Each row was made from one small tree. Brackets hold a mark, then the marks that hang from it, in alphabetical order. Every link used is in the known rows. Write each row's tree.
Known rows
[noru gubipo [mivi gusof]]: [ -67  -10  -51   28 -331 -113  -11  -48   58   87    5 -177  148  -56
   55 -210  -73 -154  122   81  -74   18 -137   76 -195 -134   66  -81
  260   27  -52   32   -7  403   12    6  -31   58   96  191   43 -207]
[noru [mivi gubipo [gusof tanav] [rufer zadis]]]: [  59  163 -115  238 -292 -102   -9    4 -274 -134   44  -15  140 -105
   26  -50  -78 -142  166  -18  -83  -50 -102   93 -216 -136   40 -174
  160   25  -30   50   -4  228  -47  -46  -94 -171   17   18   43  -20]
[rufer [mivi gubipo] [zadis [gusof [dafu vuru]] noru]]: [-123  295 -144   62  -92 -336   -3    5 -233 -113   84 -408   86   12
 -135 -198 -149   35  -22 -183  -87  -26   53  122  165  -83  163  326
  424  -69  153   -6   23  -43  -22   30  -87 -287   18 -248  -36  276]
[dafu [mivi gubipo noru [rufer zadis]]]: [ 103  301 -141  250  -79 -266   -7  -29 -295  -40   61 -191   91  -13
   54 -130  -97  -80  134 -134 -174  -86  -15   46 -160  -86  106   19
  109  -20  144   76   53   43    4  -55  -62 -174   21 -208  -11  151]
[gusof [mivi rufer] [zadis dafu noru]]: [ 167  230    6  196 -452 -249   -3   14 -272  118   10 -124   25  -88
   -5  -72  -40 -432   17  -26 -105 -106  -59  -29  -85 -139  252   83
  125  135  146   11   57  -78   68  -54  -52 -207   98 -147   18  203]
[tanav [gusof [gubipo noru]] [zadis [dafu [mivi rufer]]]]: [ 102  252  -93   65 -365 -183 -132 -128 -103 -108   27   50   38  -99
   66 -127  -28 -131   68   28   48  -22  130  110 -113  -66  184  -81
  252  197   75  104  -75 -274   17  -44   45   78  -29    1 -105   -6]
[rufer [zadis [dafu [mivi gubipo] vuru] gusof noru]]: [ -64  289 -158  108 -113 -343   -8  -48 -169  -57   86 -288   40   -8
  -75   -5  -15   61 -106  -97  -74  -14   14  100  184  -89  233  328
  364  -49  104  -23   79  -41    2  -22  -18 -188   25 -280  -18  230]
[zadis [dafu [mivi gusof]]]: [  60   90 -103   54 -273 -258  -60   -6   33 -119    4   -3  -17  -20
   25  -55   86 -138   28  102   15   -5   -6  -14  -48  -93  237   86
  109   -1  -32   -9  104   50   10  -94  -28  -26   47    9   22  -54]
[gubipo [dafu tanav] [gusof mivi] [noru zadis]]: [ -40  178 -113   87 -273  -37    3  -96 -492  194 -106 -407  336 -261
  -50 -198   45    9 -161 -228   57   35   98  190 -243 -195  170 -161
   31  -11  155   10  -31  -22   29 -194   56 -187  116  -25   62   86]
[noru [gubipo [dafu vuru]] rufer [zadis gusof]]: [-150  114 -253    4  -73  -33   56 -159  -37  356  -38 -572  188 -304
  154   14 -115   21 -205   25 -198   -3 -125  226 -158 -186   55  143
  458   70   11   59   -5  347   47   20   33 -109 -106 -152   79 -108]
[tanav [zadis dafu [noru gubipo [mivi rufer]]]]: [ -13  270   40   36 -295 -172  -78  -73 -228  138  -26 -100   20  -93
  -37 -139 -115 -119   36   16 -174  -22  -83   16  -40  -56  262   66
  310   98   20   62  -58  -30   19  -55  -35   12  -38  237  -96   83]
[gusof dafu gubipo tanav zadis]: [ 373    1   29   53 -233   92   57  -36  118  -30  137 -200  -77 -105
   30 -224  -94 -515   -8  -42   71 -109   25  188 -167 -160  -12 -112
  191  -15  -66   75  -93 -288  -51   -9  -79 -284    6 -219   51  136]
[dafu [vuru [tanav zadis]]]: [-119   75   42   80   50 -148   13  -47  -57   -6   38 -134  184  -24
  170  242  -97   34  -37  -40   53   38   47   21  -40  -81  142  -53
   40 -118  -13   59   73   -7   78  -85   48   16    0   66   20   44]
[vuru [noru rufer] [tanav [gusof gubipo mivi] zadis]]: [ -16  225  118  -60 -112 -274  -79 -107    4    7  -48   72  103 -124
  266 -179  -43 -138   55  -11   82   19  117   97   41 -181  134   54
   92  157  134  142  -99 -125  124  -34  -10   26 -139  -13  -65    4]
[tanav gusof [zadis noru]]: [ -78  153   -3  -42 -192  -59  -81 -130 -143  -29  -24   43   53  -24
  -72  -22  -68   76   36  -46   20    6   80   52  105  -45  140 -120
  176  180   42   99  -73 -322   22    0   22  177 -112   76 -123  -48]
[vuru [tanav gusof] zadis]: [ -50  113   -6  -82  -42   99   24    9  198  -66   71  199   94  -10
  137  181   35   -4   20  -18  218   50   49   68  -11 -183   59  -25
   -5  104  -10  102  -11  -11  111  -57  -13   51  -34   13   50  -96]
[mivi [gubipo [dafu [tanav gusof zadis]] noru] rufer]: [  -9  271 -149  376 -239 -313 -147    3 -434  -74   11   18  160 -201
   49  -97  -63   38   38  -74  -99  -69   52  118 -198  -17   70 -195
  -37   38   96   93  -39  -88  -46  -92  -68 -114 -231   42    4   98]
[gubipo dafu [noru zadis]]: [ -74  215  -80   77 -188  -24  -72  -41 -204  145 -113 -392   39 -224
  -90 -230   12  206 -167 -140  -44   21   33  124 -167  -62   85  -63
  138  -26  198   23  -49  -42   37  -96    3 -123   27    6   49  105]
[vuru [noru mivi [zadis dafu]]]: [  50  249   42   38 -210 -141  -17   -9 -120   55  -61 -235  -24 -120
   57 -203   37  -78    5   11  -35   10  -95   27  -17 -121  175  107
  268   51  140   34  -28   57  120  -78   19  -50  143  -20  -44   61]
[zadis [dafu tanav] [noru [gubipo gusof] mivi rufer]]: [  27  230  -60   52 -367 -446  -39  -24 -136  308   15 -257   98 -180
   18 -309  -16 -276 -115  154 -159    1  -61  109  -31 -114  265  211
  296   44 -114   52  -27   19  -57  -67   36  -39  -28  155  -28   18]
[dafu [mivi [noru gubipo] rufer] [tanav zadis] vuru]: [  69  280 -122  296  -72 -376  131 -143 -174   20  111 -326  325 -114
  211  113 -150 -263   62 -134 -119   -6   24   87 -278 -169  307 -198
  241 -139   -6  152  126 -130   24  -77  127  -66   90  -10  -44  151]
[gusof [dafu [vuru zadis]] gubipo]: [  65  119  -29  -35 -210    5   59  -39  175  -20  141 -255   11  -10
  137    2 -102 -187   20  -39   65  -82   65  178  -63 -115  -64   45
  288 -143   14   37   18  -20   47  -49  -37 -168  118 -131   31   17]
[noru [gubipo [dafu [vuru tanav]]] mivi zadis]: [ -66  172 -100   60 -253  -24   54  -96 -147  328  -16 -635  197 -228
  122  -84 -155 -209   47   -2  -98    4 -209  121 -334 -180  158  -12
  357  -58   65   72  -32  425  108 -114   45  -47  130  165   74  -53]
[zadis gusof [noru rufer]]: [-176   92  -82  -22   17 -140  -58  -42  -10  134   -5   58  -12  -52
 -106 -196    2  133 -229   27 -114   -5    0  128  226 -117   48  197
  312   91 -116   -9   53   50  -51   49  -39  -45 -123 -195  -26   52]
[gubipo [dafu mivi [tanav gusof]] [noru rufer]]: [  -7  242 -174   63 -269 -325  -32  -96 -100  103  -20 -278  145 -260
   36 -299   62   34 -147  -64   -4   33  135  165 -262 -100  185 -144
  100  -36  182   93  -17 -102  -15  -80   63  -90  -23  -48   21  109]
[gubipo [dafu [mivi gusof]]]: [-136   62 -135   27 -205 -116  -47  -49 -101  -65  -55 -130   54  -64
  -13  -96   22  -50   32  -48   26  -10   23   37 -121 -107  117  -28
   15 -115   38   -4   51  157   20 -109  -57  -87   33   38   34   -2]
[dafu [mivi [noru [rufer zadis]]]]: [  71  213  -94    3  -54 -167   61  -83  -58   88    5 -284   54  -36
   41 -169  -45  -58    8  -84 -129  -16   12   50 -131 -112  125   71
  179  -21  130   66   47   20   22  -19   13 -113  110 -194  -19   92]
[dafu [mivi rufer] tanav [vuru [noru gubipo] zadis]]: [  75  332  -97  221  -49 -340  185  -74   22  -49  212 -276  280  -71
  319  156   -4 -187  -10 -140   13   12   27   94 -180 -203  245 -143
  267 -143  108  128   96    3  122  -35   80  -99  169 -141   10  208]
[vuru [noru [gubipo gusof] rufer [zadis [dafu tanav]]]]: [  25  193  -34   29  -97 -241   -3  -73  -89  212  -49 -368  117 -207
  186 -198   15  -31 -140   13 -109   24  -20  129    2 -143  124  170
  259  122   81   77  -85    1   74   -4   35  -51  -58  -96  -16  -35]
[noru [gubipo [gusof zadis]] [rufer mivi]]: [ -60   38 -105  -40 -130 -158   17  -51 -130  295    9 -430  237 -128
  153 -224 -134 -135 -139   34 -153   16   21  110 -183 -109   39  146
  227  140   36   61 -102  212    4   85    5  -90    8  -92   14  -38]
[rufer [mivi noru] [zadis [gusof [dafu tanav vuru]]]]: [ -98  203 -161   28  -55 -256   87  -12 -100 -123    9 -396  122  -39
 -103 -140 -118 -104   -6 -195  -42   27  101  141   47 -126  181  337
  358 -102   86    8   77 -168  -37   20   62 -330  143 -268  -70  232]
[dafu [mivi [rufer [zadis [gusof gubipo]]]] vuru]: [  -5  208 -173  196    2 -208   79  -82 -129  -56  168 -275  169    0
  178  134  -78  -86    5 -117  -37  -44   55   88 -151 -110  104    5
  269 -140   85   27  118  129   46  -27   62 -167  177 -309   10  208]
[gubipo dafu gusof [noru mivi]]: [-220  116  -64   44 -331  -92 -141  -25 -509  178 -106 -278  238 -143
  -85 -365   35  183 -171 -111   20   43  110  163 -233  -95   92  -67
    5  -63  120  -21  -54  179    3 -196   24 -119  155   48    3   87]
[gusof [mivi [gubipo dafu noru] rufer]]: [  68  214  -53  187 -302 -241  -54  -18 -391   27  -21  -90  154 -102
   52 -107  -43 -119  114  -92 -108  -95  -22   45 -195  -46   97  -97
  -43   21  230   11   27  155   28  -98 -104 -182  -45  -27   52  130]
[vuru [noru [mivi gusof]] tanav zadis]: [-124  257  123  -38 -156  -51    9   41  138  -94    5  121   96  -31
  172  -74   55    8   20  -63  155   76  -20   62   12 -296  139   25
  157   29   69   92   -7  198  190  -90  -91  -48  124   70   32  -10]

Which tree is each row?
[-231  -13  -53   33  -88 -152  -62  -89 -245  180  -23 -331  279  -73
  130  -20 -103   -2  -59  -52  -22   26   39  119 -108  -79   95   53
   14  -79  -13   29  -42  186   31  -96   15   -7  -71  129   18  -37]
[noru [gubipo [dafu [vuru [tanav zadis]]] gusof]]
[-125  144 -126  231 -151 -114  -44    9 -117 -144   -9   41   48  -59
  -36    8  -49   65   50 -124  -87  -33   56   76   31 -116  -23  -10
  157   41  -40   20   32  -54  -47   45  -64 -165  -34  -98   17  -31]
[mivi gusof [rufer [zadis noru]]]
[  41  200  -61  106 -405 -228  -29  -17  -29  111  -28 -188  117 -229
   16 -289   25   28 -161   39  -75   45   10  124 -246 -153  144 -131
  274   93   88   65    1   60    0  -17   15  -84  115  -15   50  -20]
[gubipo [noru [mivi [gusof [zadis [dafu tanav]]]] rufer]]
[ 133   68  -69   82 -394 -128   -8  -69  -23  -33    6  -87   73  -35
   53 -107  -51 -393  104    7   94  -60   81  103  -59 -128   20  -21
   91  178   77   67  -20 -216   41   15   46  -12   98 -218  -23  -60]
[tanav [gusof gubipo [mivi noru] zadis]]
[  54  -65   15  -88  -58  146   -3  -93 -298   19   12  -68  185  -39
  -17  -60  -25  -24  -39 -113   57  -13   81  144  -96 -126   81 -157
   -6   -5  -83   31  -46 -108  -47 -132  -20 -113  -54  -32  -20   -1]
[gubipo [gusof dafu [tanav zadis]]]
[  55  162  -46  -41 -452 -227  -60 -157 -177  -26  -86  -50  135  -79
   30    8  -48 -210  158   28  -13  -12   31   54  -50  -86  297    1
  144  214  118   88   -1 -222   52  -73   53   93  -60   85 -106 -105]
[tanav [gusof [mivi [noru gubipo]]] [zadis dafu]]
[ -80   74 -113  103 -221 -177  -21  -21 -116   -9  -33  -99   58 -149
  -50  -42   12 -189  -30  -28   79   -2   62   74  -27  -64  115  -20
  -46  -50  -16   42  -19 -212  -23  -72   43  -57  -68   51  -13   55]
[gubipo [dafu [tanav [gusof [zadis noru]]]]]
[ -47  164   69   76 -160 -235  -75   12 -261  -20  -20  -83   88   -9
   75 -255   14   23   29  -18  -18   -2  -22   39   26  -74   73   33
   77    8  128   25  -45  140   78  -70  -49  -22   69  -25  -54   66]
[vuru [noru [mivi [gubipo gusof]]]]
[ -61  170  -84   36 -117 -190   -5    6 -116   80  -97 -443   66  -77
  -42 -274 -132 -169   31  -60 -116   16   -3   44  -98  -69  136  193
  225  -15   46   44  -11  -38    5   -7   22 -126   91   48  -36   75]
[rufer [mivi [noru [gubipo dafu] zadis]]]
[  18  189  -89  -93 -221 -105  104 -103  -29  349   35 -495  138 -188
  134 -186 -149 -132   14   34 -239    1 -140  131 -256  -82   32  142
  394   71  164   74 -121  387   16   88   22 -115   71  -13    9   -9]
[noru gubipo mivi [rufer zadis]]
[ -24  -49  -68   31 -276  -33  -55  -22  201 -177    8   28   -6  -22
   16 -150  -33 -117   87   12   71  -46   63  135   -6 -158  -74  -58
  176  -31 -134    9   39   20  -31  -17 -103  -78    3  -15   55 -229]
[mivi [gusof dafu gubipo]]
